Here is a tiny trained network, its code and every weight. The questions are about switching its units off for an input and a class, where a switched-off unit gives its printed mean instead of its output.

import numpy as np


def w(rows, s, z=0):
    codes = np.array(rows[::2]) - 128.0
    scale = np.full(codes.shape[1], s)
    scale[-1] = z or s
    return codes * scale


def f(y):
    return np.maximum(y, 0)


def log_softmax(a):
    a = a - a.max(-1, keepdims=True)
    return a - np.log(np.exp(a).sum(-1, keepdims=True))


def net(x, mask):
    res = np.array(x, float).reshape(1, 5) / 4 @ E
    y = f(res @ A[0][:, :-1].T + A[0][:, -1])
    res = res + np.where(mask, y, B[0][:, -1]) @ B[0][:, :-1]
    return log_softmax(res[-1] @ U[:, :-1].T + U[:, -1])


A, B = {}, {}
E = w([
[142,104,81,220,169,86,137,173,116,200,146],'x0',
[130,205,84,132,112,79,204,164,211,88,110],'x1',
[195,172,127,147,91,134,156,57,108,140,125],'x2',
[63,117,187,205,163,78,170,94,88,62,119],'x3',
[30,248,88,153,92,54,139,174,127,148,162],'x4',
],0.011)
A[0] = w([
[121,181,142,122,108,145,178,112,156,68,133,73],'neuron 0',
[101,207,104,137,97,82,109,191,157,195,152,183],'neuron 1',
[80,160,155,168,138,59,176,182,113,89,86,166],'neuron 2',
[132,120,129,59,93,181,70,78,108,70,125,205],'neuron 3',
[122,179,86,135,116,140,163,152,112,158,158,86],'neuron 4',
[165,97,139,192,156,181,94,72,113,166,148,253],'neuron 5',
[140,121,98,147,158,106,176,115,157,85,145,58],'neuron 6',
[186,162,125,155,88,135,179,70,154,129,46,174],'neuron 7',
[41,137,116,144,145,69,159,178,162,100,132,142],'neuron 8',
[196,77,139,56,138,247,83,172,183,143,92,218],'neuron 9',
[183,138,149,154,122,85,192,85,108,89,125,63],'neuron 10',
[177,49,159,171,191,191,129,58,52,163,107,109],'neuron 11',
[124,73,175,96,131,146,110,70,105,95,84,136],'neuron 12',
],0.011,0.0025)
B[0] = w([
[123,186,138,182,127,181,102,84,160,161,113,178],'neuron 0',
[123,136,135,203,68,56,107,109,149,195,109,222],'neuron 1',
[116,119,196,176,184,194,183,186,178,128,111,212],'neuron 2',
[149,145,222,111,163,178,89,114,102,127,56,207],'neuron 3',
[160,113,115,136,70,71,34,102,137,145,153,173],'neuron 4',
[114,66,152,53,82,99,95,206,159,77,114,214],'neuron 5',
[117,105,125,143,208,149,139,86,128,131,167,159],'neuron 6',
[166,170,69,99,251,167,173,115,186,68,149,187],'neuron 7',
[30,114,127,156,208,137,171,179,147,137,114,211],'neuron 8',
[174,123,153,13,115,120,138,160,254,30,65,254],'neuron 9',
[84,91,175,159,213,178,210,113,203,112,77,174],'neuron 10',
[137,18,143,141,40,54,88,190,153,171,116,250],'neuron 11',
[80,113,174,145,61,108,88,87,63,134,109,203],'neuron 12',
],0.0095,0.018)
U = w([
[36,155,129,220,218,158,169,129,128,154,161,176],'0',
[135,73,94,174,19,13,79,158,99,181,221,52],'1',
[139,69,170,89,89,114,107,217,156,97,38,194],'2',
[172,86,179,150,118,204,103,26,81,63,134,25],'3',
[90,129,108,104,195,194,99,153,20,87,122,3],'4',
[185,236,121,86,79,148,81,34,152,103,89,186],'5',
[91,141,144,52,120,195,100,64,2,164,132,50],'6',
[218,98,52,63,224,176,188,159,172,52,155,179],'7',
],0.0089,0.0034)

Each question gives the input, the list of numbers given to net, and the class t.
The units are the neurons (one row each of A and B). Each row of codes is followed by its name. A weight is (code - 128) times the scale printed after its matrix; where a second scale follows, it is the last column's (A, B and U).
mask holds one flag per neuron, in row order. A switched-off neuron (its flag False) gives its mean, the last column of its row in B, instead of its output. The means were averaged over made-up inputs and are rounded, as every weight is.
A unit's drop is (log p(t) with every unit on - log p(t) with that unit switched off) / (log p(t) with every unit on - log p(t) with every unit switched off).
The circuit of an input: a set's keep is (log p(t) with only the set's units on - log p(t) with every unit switched off) / (log p(t) with every unit on - log p(t) with every unit switched off). Starting from the 12 units with the biggest drops (on a tie, the unit counted first), units are removed one at a time, each time the one whose removal leaves the highest keep (on an exact tie, the one counted first), for as long as the keep stays at least 0.8.
circuit, biggest first: the units of the circuit, biggest drop first
most important unit: the unit with the biggest drop
top k neurons: the k neurons with the biggest drops, biggest first
drop when u is switched off: that unit's drop, to one decimal
input [-5,-3,-3,-1,4], class 6: top 2 neurons	[neuron 9; neuron 11]
input [8,4,-3,-3,2], class 0: most important unit	neuron 11
input [5,5,-6,-5,-7], class 7: circuit, biggest first	[neuron 11; neuron 1]
input [8,-3,6,2,7], class 1: top 3 neurons	[neuron 4; neuron 1; neuron 7]
input [5,3,-1,-3,5], class 1: top 2 neurons	[neuron 1; neuron 4]
input [-6,5,5,-5,8], class 5: top 2 neurons	[neuron 11; neuron 4]
input [-8,5,1,-6,-8], class 7: top 4 neurons	[neuron 7; neuron 9; neuron 11; neuron 1]
input [-1,2,8,5,-2], class 7: top 2 neurons	[neuron 7; neuron 1]
input [5,8,6,4,-4], class 7: top 3 neurons	[neuron 7; neuron 1; neuron 12]
input [-6,3,-4,-6,6], class 1: top 2 neurons	[neuron 1; neuron 9]
input [-2,-8,3,8,6], class 0: drop when neuron 9 is switched off	1.1
input [-7,-2,-1,7,1], class 0: drop when neuron 9 is switched off	0.3
input [5,-8,6,-4,8], class 1: drop when neuron 9 is switched off	0.0
input [-5,-4,5,-6,7], class 5: most important unit	neuron 11
